Here is a tiny trained network, its code and every weight. The questions are about switching its units off for an input and a target symbol, where a switched-off unit gives its printed mean instead of its output.

import numpy as np


def w(rows, s, z=0):
    codes = np.array(rows[::2]) - 128.0
    scale = np.full(codes.shape[1], s)
    scale[-1] = z or s
    return codes * scale


def f(y):
    return np.maximum(y, 0)


def softmax(a):
    e = np.exp(a - a.max(-1, keepdims=True))
    return e / e.sum(-1, keepdims=True)


def log_softmax(a):
    a = a - a.max(-1, keepdims=True)
    return a - np.log(np.exp(a).sum(-1, keepdims=True))


def net(x, mask):
    ids = ['αβγεζμξπτφ'.index(c) for c in x.split()]
    T = len(ids)
    res = E[ids] + P[:T]
    r = res
    for j in range(3):
        rows = slice(2 * j, 2 * j + 2)
        q, k, v = (r @ M[0][rows].T for M in (Q, K, V))
        z = softmax(np.where(np.tri(T) > 0, q @ k.T / 2**0.5, -1e9)) @ v
        o = O[0][rows]
        res = res + np.where(mask[j], z, o[:, -1]) @ o[:, :-1]
    y = f(res @ A[0][:, :-1].T + A[0][:, -1])
    res = res + np.where(mask[3:11], y, B[0][:, -1]) @ B[0][:, :-1]
    return log_softmax(res[-1] @ U[:, :-1].T + U[:, -1])


Q, K, V, O, A, B = {}, {}, {}, {}, {}, {}
E = w([
[74,158,196,142],'α',
[132,189,176,116],'β',
[232,152,122,123],'γ',
[81,177,113,90],'ε',
[114,95,180,116],'ζ',
[141,6,125,132],'μ',
[129,140,125,149],'ξ',
[169,147,195,173],'π',
[102,165,182,168],'τ',
[122,164,183,7],'φ',
],0.026)
P = w([
[140,106,17,142],'0',
[84,15,100,182],'1',
[70,81,220,76],'2',
[52,85,105,70],'3',
[126,42,150,136],'4',
[231,234,168,209],'5',
[116,235,253,150],'6',
],0.0066)
Q[0] = w([
[132,147,70,69],'H0',
[164,58,113,118],'H0',
[2,129,167,156],'H1',
[98,163,74,90],'H1',
[106,178,131,145],'H2',
[105,147,118,91],'H2',
],0.0092)
K[0] = w([
[127,3,172,152],'H0',
[58,157,86,193],'H0',
[85,13,88,223],'H1',
[187,122,68,130],'H1',
[135,208,72,158],'H2',
[58,238,104,81],'H2',
],0.008)
V[0] = w([
[134,160,60,182],'H0',
[166,182,153,49],'H0',
[145,174,124,63],'H1',
[137,81,120,92],'H1',
[144,133,187,217],'H2',
[174,254,109,86],'H2',
],0.0092)
O[0] = w([
[132,150,59,191,8],'H0',
[117,81,95,56,253],'H0',
[6,105,150,100,154],'H1',
[119,120,182,166,160],'H1',
[150,163,86,54,57],'H2',
[97,77,77,129,176],'H2',
],0.012,0.0052)
A[0] = w([
[190,126,141,40,108],'N0',
[111,103,113,185,4],'N1',
[2,187,69,126,102],'N2',
[136,67,147,127,226],'N3',
[23,169,158,118,5],'N4',
[82,166,128,186,4],'N5',
[65,139,119,130,12],'N6',
[147,137,60,95,125],'N7',
],0.0078,0.0036)
B[0] = w([
[65,151,121,171,254],'N0',
[82,188,132,177,131],'N1',
[171,107,211,214,228],'N2',
[94,225,93,193,243],'N3',
[187,108,22,177,237],'N4',
[82,140,165,139,135],'N5',
[208,99,86,231,164],'N6',
[93,65,132,253,147],'N7',
],0.0056,0.0066)
U = w([
[138,165,161,102,123],'α',
[97,190,129,140,202],'β',
[109,143,101,81,8],'γ',
[154,143,148,65,5],'ε',
[75,45,180,37,134],'ζ',
[73,128,115,172,229],'μ',
[76,249,175,142,242],'ξ',
[143,93,51,85,27],'π',
[140,137,254,135,241],'τ',
[109,203,170,151,4],'φ',
],0.0079,0.0036)

Each question gives the input, a string of symbols that net reads in full, and the target symbol t.
The units are the heads (2 rows each of Q, K, V and O) and the neurons (one row each of A and B). Each row of codes is followed by its name. A weight is (code - 128) times the scale printed after its matrix; where a second scale follows, it is the last column's (O, A, B and U).
mask holds one flag per unit, heads first, then neurons. A switched-off unit (its flag False) gives its mean, the last column of its rows in O or B, instead of its output. The means were averaged over made-up inputs and are rounded, as every weight is.
A unit's drop is (log p(t) with every unit on - log p(t) with that unit switched off) / (log p(t) with every unit on - log p(t) with every unit switched off).
The circuit of an input: a set's keep is (log p(t) with only the set's units on - log p(t) with every unit switched off) / (log p(t) with every unit on - log p(t) with every unit switched off). Starting from all 11 units, units are removed one at a time, each time the one whose removal leaves the highest keep (on an exact tie, the one counted first), for as long as the keep stays at least 0.8.
units of the circuit, in order: the units of the circuit, biggest drop first
which heads matter: for each layer, one digit per head in row order, 1 if its drop is at least 0.15 and else 0, layers parted by /
drop when u is switched off: that unit's drop, to one decimal
input ε ε ε, target μ: units of the circuit, in order => (H2; N4; H0)
input β ζ ε ε φ φ ξ, target ζ: units of the circuit, in order => (H0)
input γ ζ μ ζ ε, target τ: units of the circuit, in order => (H0; H1)
input π φ α φ τ β, target ζ: units of the circuit, in order => (H0; H1)
input α γ α ε β φ, target ζ: units of the circuit, in order => (H1; H2)
input μ γ β φ, target τ: units of the circuit, in order => (H0; H1)
input ε β ε, target μ: which heads matter => 011
input π γ φ α ε φ ζ, target ζ: which heads matter => 100
input ε ε φ ε μ, target τ: which heads matter => 001
input φ φ ε, target ζ: which heads matter => 100
input α ε ε γ φ φ, target ζ: which heads matter => 100
input φ φ π, target ζ: which heads matter => 100
input ζ φ ξ μ ε, target τ: which heads matter => 110
input φ α γ, target ζ: units of the circuit, in order => (H1)
input φ ε α φ γ, target ζ: drop when H1 is switched off => 0.7
input π ε φ ξ ε φ ε, target ζ: drop when H0 is switched off => 0.7
input α φ φ ε μ, target τ: drop when H1 is switched off => -0.1
